Here is a tiny trained network, its code and every weight. The questions are about switching its units off for an input and a class, where a switched-off unit gives its printed mean instead of its output.

import numpy as np


def w(rows, s, z=0):
    codes = np.array(rows[::2]) - 128.0
    scale = np.full(codes.shape[1], s)
    scale[-1] = z or s
    return codes * scale


def norm(h):
    return h / np.sqrt((h * h).mean(-1, keepdims=True) + 1e-5)


def f(y):
    return np.maximum(y, 0)


def log_softmax(a):
    a = a - a.max(-1, keepdims=True)
    return a - np.log(np.exp(a).sum(-1, keepdims=True))


def net(x, mask):
    res = np.array(x, float).reshape(1, 2) / 4 @ E
    u = 0
    for l in range(2):
        y = f(norm(res) @ A[l][:, :-1].T + A[l][:, -1])
        res = res + np.where(mask[u : u + 10], y, B[l][:, -1]) @ B[l][:, :-1]
        u += 10
    return log_softmax(norm(res)[-1] @ U[:, :-1].T + U[:, -1])


A, B = {}, {}
E = w([
[163,40,195,181,135,62,214,239,114,121],'x0',
[204,125,67,130,154,91,82,76,139,255],'x1',
],0.0099)
A[0] = w([
[116,79,88,124,184,93,119,100,114,52,8],'0.n0',
[140,102,188,141,198,71,92,92,146,179,155],'0.n1',
[162,137,138,115,88,140,100,161,160,118,83],'0.n2',
[145,77,106,117,171,139,167,92,68,84,78],'0.n3',
[99,96,2,155,116,43,62,147,131,118,179],'0.n4',
[98,125,78,72,109,203,132,96,82,115,156],'0.n5',
[207,175,158,105,63,108,135,193,93,130,101],'0.n6',
[131,159,250,175,112,112,206,138,103,154,182],'0.n7',
[166,125,187,85,126,136,36,85,143,23,4],'0.n8',
[64,85,146,159,180,158,169,124,92,47,6],'0.n9',
],0.0067,0.0021)
B[0] = w([
[72,131,160,153,118,126,87,147,145,102,133],'0.n0',
[82,73,144,31,92,148,132,112,82,79,234],'0.n1',
[32,63,130,153,165,77,132,164,86,122,128],'0.n2',
[133,132,94,128,122,145,144,105,64,195,142],'0.n3',
[59,119,151,129,129,69,100,201,123,126,210],'0.n4',
[104,161,222,100,185,112,107,184,186,146,231],'0.n5',
[94,120,153,167,146,166,55,155,157,148,182],'0.n6',
[129,254,114,106,188,136,64,109,204,128,253],'0.n7',
[166,61,78,174,108,51,127,96,139,140,188],'0.n8',
[145,40,88,33,79,88,108,110,97,152,221],'0.n9',
],0.006,0.0053)
A[1] = w([
[254,115,88,159,131,102,132,61,114,215,171],'1.n0',
[94,123,53,162,143,148,122,103,140,151,126],'1.n1',
[92,192,118,176,103,203,136,95,120,138,4],'1.n2',
[155,127,72,125,78,79,71,149,58,152,61],'1.n3',
[85,140,5,153,151,128,86,45,105,81,134],'1.n4',
[211,124,155,226,159,107,214,182,107,134,105],'1.n5',
[162,122,181,150,99,73,203,155,149,81,172],'1.n6',
[79,141,153,86,96,171,74,160,144,133,165],'1.n7',
[105,149,161,126,42,208,172,132,100,27,38],'1.n8',
[119,168,128,104,96,173,141,71,123,75,130],'1.n9',
],0.0092,0.0016)
B[1] = w([
[15,45,157,82,71,144,242,73,88,60,233],'1.n0',
[145,151,247,105,95,147,118,187,58,69,160],'1.n1',
[167,147,202,171,185,153,80,180,188,132,153],'1.n2',
[164,145,108,130,122,60,153,131,115,75,196],'1.n3',
[113,63,164,235,108,149,131,220,158,135,209],'1.n4',
[166,231,85,176,154,244,12,140,167,119,205],'1.n5',
[89,178,123,112,118,162,73,77,132,186,209],'1.n6',
[254,152,67,152,172,103,200,134,114,87,254],'1.n7',
[95,4,110,107,47,62,183,23,31,210,205],'1.n8',
[69,170,159,118,141,187,62,176,130,218,186],'1.n9',
],0.0071,0.0076)
U = w([
[64,14,166,48,61,92,178,84,28,167,169],'0',
[108,205,200,154,162,218,48,198,190,187,142],'1',
[252,153,65,103,199,39,195,154,141,65,157],'2',
[145,138,90,166,118,151,202,100,154,129,2],'3',
],0.013,0.0061)

Each question gives the input, the list of numbers given to net, and the class t.
The units are the neurons (one row each of A and B). Each row of codes is followed by its name. A weight is (code - 128) times the scale printed after its matrix; where a second scale follows, it is the last column's (A, B and U).
mask holds one flag per neuron, layer by layer. A switched-off neuron (its flag False) gives its mean, the last column of its row in B, instead of its output. The means were averaged over made-up inputs and are rounded, as every weight is.
A unit's drop is (log p(t) with every unit on - log p(t) with that unit switched off) / (log p(t) with every unit on - log p(t) with every unit switched off).
The circuit of an input: a set's keep is (log p(t) with only the set's units on - log p(t) with every unit switched off) / (log p(t) with every unit on - log p(t) with every unit switched off). Starting from the 12 units with the biggest drops (on a tie, the unit counted first), units are removed one at a time, each time the one whose removal leaves the highest keep (on an exact tie, the one counted first), for as long as the keep stays at least 0.8.
circuit, biggest first: the units of the circuit, biggest drop first
top k neurons: the k neurons with the biggest drops, biggest first
top k neurons in layer l: the k neurons of layer l with the biggest drops, biggest first
drop of u: that unit's drop, to one decimal
input [-5,5], class 0: circuit, biggest first : (1.n0)
input [-7,-7], class 0: top 2 neurons : (1.n8; 0.n7)
input [3,-2], class 2: top 2 neurons : (0.n7; 0.n9)
input [1,3], class 2: top 3 neurons : (0.n1; 0.n4; 1.n0)
input [7,7], class 0: top 3 neurons : (1.n0; 0.n1; 1.n7)
input [8,7], class 1: top 2 neurons in layer 1 : (1.n5; 1.n8)
input [-5,6], class 0: top 2 neurons : (1.n0; 0.n7)
input [-8,8], class 0: top 4 neurons : (1.n0; 0.n7; 1.n5; 0.n6)
input [2,3], class 2: top 2 neurons : (0.n1; 0.n4)
input [1,-3], class 2: top 2 neurons in layer 1 : (1.n7; 1.n0)
input [-6,-6], class 0: top 3 neurons : (1.n8; 0.n7; 1.n5)
input [-3,-1], class 2: top 3 neurons : (0.n5; 1.n7; 0.n7)
input [7,2], class 1: drop of 0.n7 : 0.0
input [-6,-8], class 0: circuit, biggest first : (1.n8)
input [4,8], class 0: drop of 1.n0 : 0.8
input [5,8], class 0: drop of 1.n0 : 2.3
input [8,-5], class 1: drop of 1.n5 : 0.3
